Each row has a hidden trait or not; one of two labels after the row says which. A new part has a new trait and new labels.
In the rows, zero is written as 100.
[106, 97, 126, 104, 80, 84, 87, 154, 103, 81, 43, 101, 116, 96, 99, 123, 72, 133, 106, 84, 86, 110, 72, 117, 140, 104, 96, 79, 91, 116, 96, 101, 78, 76, 96, 107, 103, 96, 105, 31, 103, 70, 106, 97, 78, 69, 134, 101, 94, 104, 98, 104, 117, 86, 106, 105, 108, 78, 109, 98, 79, 88, 107] => <58>
[156, 115, 172, 110, 61, 53, 82, 180, 106, 79, 30, 94, 126, 92, 111, 65, 25, 161, 95, 107, 89, 189, 107, 115, 97, 51, 80, 20, 101, 145, 47, 145, 4, 44, 95, 128, 88, 91, 152, 0, 114, 7, 93, 81, 91, 57, 97, 76, 104, 111, 120, 133, 142, 80, 111, 127, 108, 95, 132, 98, 51, 92, 116] => <58>
[139, 112, 129, 105, 80, 76, 98, 116, 101, 97, 62, 97, 109, 88, 107, 65, 59, 127, 93, 113, 102, 135, 115, 102, 79, 69, 85, 56, 107, 120, 55, 129, 44, 85, 103, 117, 89, 96, 130, 56, 112, 38, 92, 84, 103, 92, 79, 84, 111, 105, 114, 122, 122, 97, 105, 122, 101, 108, 110, 100, 78, 101, 106] => <58>
[101, 116, 141, 98, 115, 80, 124, 53, 109, 124, 106, 100, 84, 60, 110, 59, 77, 95, 85, 137, 123, 157, 132, 93, 59, 71, 94, 64, 104, 108, 73, 130, 54, 74, 133, 97, 90, 104, 144, 183, 96, 54, 81, 87, 122, 112, 55, 81, 121, 102, 112, 113, 88, 122, 100, 121, 80, 125, 109, 106, 90, 114, 109] => <58>
[98, 107, 136, 99, 111, 88, 115, 81, 107, 117, 90, 101, 95, 73, 108, 73, 67, 117, 93, 119, 112, 149, 122, 95, 77, 80, 97, 91, 101, 105, 75, 124, 63, 78, 119, 98, 94, 103, 128, 125, 99, 68, 94, 91, 108, 108, 83, 88, 114, 101, 107, 110, 102, 111, 103, 113, 92, 113, 110, 104, 94, 109, 107] => <62>
[142, 116, 157, 102, 95, 74, 110, 80, 105, 109, 84, 98, 100, 78, 109, 53, 58, 90, 93, 127, 112, 155, 126, 96, 61, 66, 89, 62, 110, 111, 56, 139, 32, 78, 117, 111, 89, 100, 134, 91, 107, 43, 88, 82, 118, 101, 63, 80, 115, 104, 114, 122, 99, 107, 106, 116, 93, 123, 115, 102, 84, 108, 110] => <58>
[125, 109, 151, 104, 80, 74, 92, 131, 103, 90, 64, 98, 111, 88, 105, 80, 64, 132, 97, 110, 96, 147, 104, 110, 141, 75, 92, 54, 99, 131, 72, 122, 51, 83, 108, 112, 94, 96, 126, 57, 104, 51, 97, 94, 92, 75, 105, 90, 104, 107, 111, 126, 120, 95, 106, 115, 101, 95, 116, 100, 69, 96, 112] => <58>
[63, 99, 84, 94, 128, 104, 123, 35, 107, 125, 143, 104, 72, 73, 100, 98, 130, 73, 95, 116, 118, 61, 112, 90, 93, 111, 113, 133, 97, 77, 105, 80, 125, 99, 124, 75, 102, 107, 103, 176, 88, 129, 94, 104, 111, 136, 84, 109, 96, 95, 95, 89, 61, 123, 97, 95, 81, 115, 88, 106, 114, 112, 99] => <62>
[160, 124, 164, 106, 84, 83, 103, 124, 103, 102, 59, 96, 112, 87, 110, 53, 45, 137, 89, 133, 104, 171, 129, 98, 59, 54, 80, 41, 108, 127, 45, 147, 18, 66, 108, 120, 86, 96, 152, 63, 112, 15, 86, 80, 111, 94, 57, 73, 114, 107, 121, 126, 114, 101, 107, 126, 96, 119, 117, 100, 71, 104, 114] => <62>
[78, 108, 123, 98, 115, 108, 122, 53, 109, 124, 124, 102, 82, 66, 104, 79, 93, 85, 89, 123, 119, 117, 122, 91, 78, 90, 102, 77, 101, 89, 96, 104, 87, 94, 125, 88, 96, 106, 123, 162, 94, 68, 88, 96, 119, 134, 62, 92, 107, 98, 106, 102, 76, 121, 100, 104, 82, 120, 96, 105, 111, 114, 102] => <62>
[136, 105, 140, 104, 82, 83, 90, 148, 102, 82, 61, 98, 114, 95, 105, 118, 67, 136, 100, 104, 93, 131, 93, 110, 113, 84, 93, 61, 95, 123, 79, 133, 54, 66, 99, 110, 95, 95, 127, 32, 106, 66, 99, 92, 88, 74, 110, 101, 100, 106, 107, 118, 124, 89, 107, 111, 105, 90, 115, 99, 75, 93, 110] => <58>
[35, 80, 74, 94, 113, 115, 104, 109, 107, 96, 115, 106, 90, 76, 93, 141, 138, 94, 113, 86, 97, 60, 68, 111, 172, 128, 124, 115, 85, 84, 144, 56, 158, 109, 107, 76, 114, 105, 74, 98, 81, 153, 110, 114, 75, 96, 141, 125, 88, 98, 83, 84, 85, 107, 99, 80, 104, 74, 87, 101, 104, 97, 98] => <62>

New part:
[102, 81, 95, 99, 100, 97, 98, 97, 97, 101, 99, 97, 100, 99, 99, 102, 101, 98, 106, 99, 99, 101] => kigef
[104, 79, 104, 102, 102, 95, 102, 101, 99, 96, 99, 95, 100, 99, 100, 102, 102, 110, 95, 101, 98, 101] => kigef
[95, 68, 112, 100, 115, 103, 106, 101, 106, 99, 100, 105, 104, 100, 104, 102, 98, 112, 97, 100, 101, 98] => kigef
[97, 181, 107, 100, 95, 99, 99, 103, 97, 110, 99, 89, 98, 100, 109, 108, 97, 83, 96, 105, 104, 99] => vin
[104, 71, 84, 101, 93, 96, 95, 103, 100, 103, 98, 89, 97, 101, 90, 110, 99, 91, 111, 102, 100, 103] => kigef
[100, 93, 96, 100, 102, 100, 103, 104, 105, 99, 101, 92, 99, 100, 97, 102, 101, 103, 104, 101, 97, 101] => kigef
[99, 97, 90, 103, 101, 96, 88, 101, 102, 104, 99, 100, 102, 101, 100, 103, 98, 97, 105, 100, 100, 100] => vin
[94, 37, 113, 100, 106, 94, 111, 103, 95, 107, 99, 85, 103, 102, 132, 100, 97, 106, 114, 98, 99, 100] => kigef
[101, 95, 113, 100, 110, 93, 110, 99, 92, 94, 106, 102, 101, 99, 99, 99, 96, 144, 87, 100, 94, 99] => vin
[101, 102, 100, 100, 94, 106, 103, 99, 100, 101, 100, 95, 101, 99, 103, 101, 101, 103, 102, 101, 95, 100] => kigef
[97, 189, 111, 101, 102, 104, 99, 115, 93, 109, 100, 96, 96, 99, 113, 106, 93, 101, 84, 105, 101, 97] => vin
[105, 63, 86, 98, 91, 95, 95, 97, 98, 107, 97, 103, 95, 101, 89, 108, 103, 110, 107, 101, 85, 101] => vin
[101, 97, 93, 100, 104, 91, 90, 95, 97, 98, 100, 106, 99, 99, 97, 104, 100, 102, 103, 98, 99, 101] => vin
[100, 83, 103, 100, 105, 92, 98, 99, 98, 96, 100, 109, 99, 99, 98, 101, 98, 114, 99, 98, 97, 99] => vin
[99, 99, 101, 103, 100, 96, 102, 105, 99, 104, 103, 93, 103, 101, 103, 99, 95, 127, 97, 102, 94, 100] => vin
[89, 105, 110, 103, 113, 106, 118, 97, 104, 93, 101, 101, 99, 99, 113, 93, 93, 132, 103, 100, 96, 100] => kigef
[100, 113, 110, 101, 117, 86, 100, 99, 94, 89, 103, 110, 102, 98, 100, 97, 96, 111, 101, 97, 102, 98] => vin
[104, 93, 87, 98, 89, 99, 94, 93, 101, 108, 97, 102, 97, 101, 91, 109, 108, 78, 108, 101, 92, 101] => kigef
[95, 81, 105, 101, 112, 101, 103, 100, 104, 100, 99, 105, 102, 101, 102, 101, 99, 109, 97, 100, 101, 100] => kigef
[102, 28, 82, 101, 89, 81, 99, 100, 95, 111, 96, 82, 99, 103, 124, 105, 100, 74, 110, 100, 91, 102] => kigef
[98, 101, 92, 101, 98, 102, 86, 98, 107, 104, 99, 102, 101, 101, 104, 102, 97, 105, 98, 99, 105, 101] => vin
[99, 94, 94, 101, 98, 104, 107, 95, 100, 102, 99, 99, 97, 100, 103, 100, 99, 110, 104, 101, 92, 101] => kigef
[98, 89, 93, 101, 97, 100, 101, 98, 101, 102, 98, 99, 98, 101, 99, 103, 98, 100, 106, 101, 97, 102] => kigef
[108, 88, 87, 101, 88, 107, 103, 98, 91, 106, 101, 94, 99, 98, 102, 98, 101, 111, 93, 100, 88, 101] => kigef
[96, 115, 87, 102, 107, 97, 100, 96, 100, 105, 95, 105, 101, 100, 99, 98, 100, 101, 98, 100, 103, 102] => kigef
[100, 128, 98, 101, 104, 97, 95, 102, 102, 99, 101, 100, 103, 100, 102, 97, 96, 112, 104, 100, 103, 99] => vin
[101, 110, 95, 104, 104, 88, 98, 105, 96, 102, 102, 95, 103, 100, 99, 100, 97, 110, 105, 101, 96, 99] => vin
[96, 73, 133, 100, 124, 105, 126, 109, 104, 93, 107, 108, 101, 101, 114, 90, 90, 104, 105, 101, 105, 95] => kigef
[90, 196, 114, 100, 101, 96, 106, 109, 102, 106, 103, 96, 100, 99, 117, 102, 92, 78, 86, 102, 109, 97] => vin
[101, 106, 93, 100, 92, 108, 106, 89, 96, 105, 99, 99, 98, 99, 103, 99, 105, 105, 101, 101, 85, 100] => kigef
[110, 70, 84, 101, 84, 102, 97, 101, 91, 106, 99, 89, 99, 99, 98, 103, 98, 100, 98, 101, 96, 102] => kigef
[100, 55, 97, 99, 107, 100, 100, 96, 102, 104, 98, 100, 102, 101, 99, 110, 100, 104, 103, 100, 94, 100] => kigef
[99, 186, 118, 103, 94, 104, 101, 111, 88, 108, 96, 94, 95, 101, 110, 106, 95, 93, 83, 103, 98, 97] => vin
[99, 82, 103, 98, 101, 99, 95, 95, 103, 100, 100, 109, 97, 100, 101, 103, 98, 116, 92, 99, 97, 101] => vin
[100, 92, 87, 102, 108, 101, 104, 97, 99, 105, 99, 105, 96, 100, 101, 96, 100, 116, 99, 99, 89, 101] => kigef
[99, 95, 104, 100, 106, 97, 98, 98, 100, 99, 103, 104, 101, 100, 102, 101, 97, 123, 92, 99, 100, 100] => vin
[99, 99, 120, 101, 111, 106, 114, 105, 105, 95, 104, 109, 103, 99, 115, 92, 95, 108, 98, 98, 110, 97] => kigef
[97, 108, 112, 99, 108, 103, 97, 101, 106, 94, 100, 109, 102, 100, 104, 93, 98, 119, 98, 99, 106, 98] => vin
[90, 196, 105, 102, 94, 96, 103, 107, 90, 105, 105, 103, 95, 99, 114, 106, 94, 73, 87, 102, 96, 96] => vin
[98, 104, 107, 102, 109, 106, 108, 99, 102, 102, 101, 110, 101, 100, 107, 89, 97, 114, 93, 99, 97, 98] => kigef
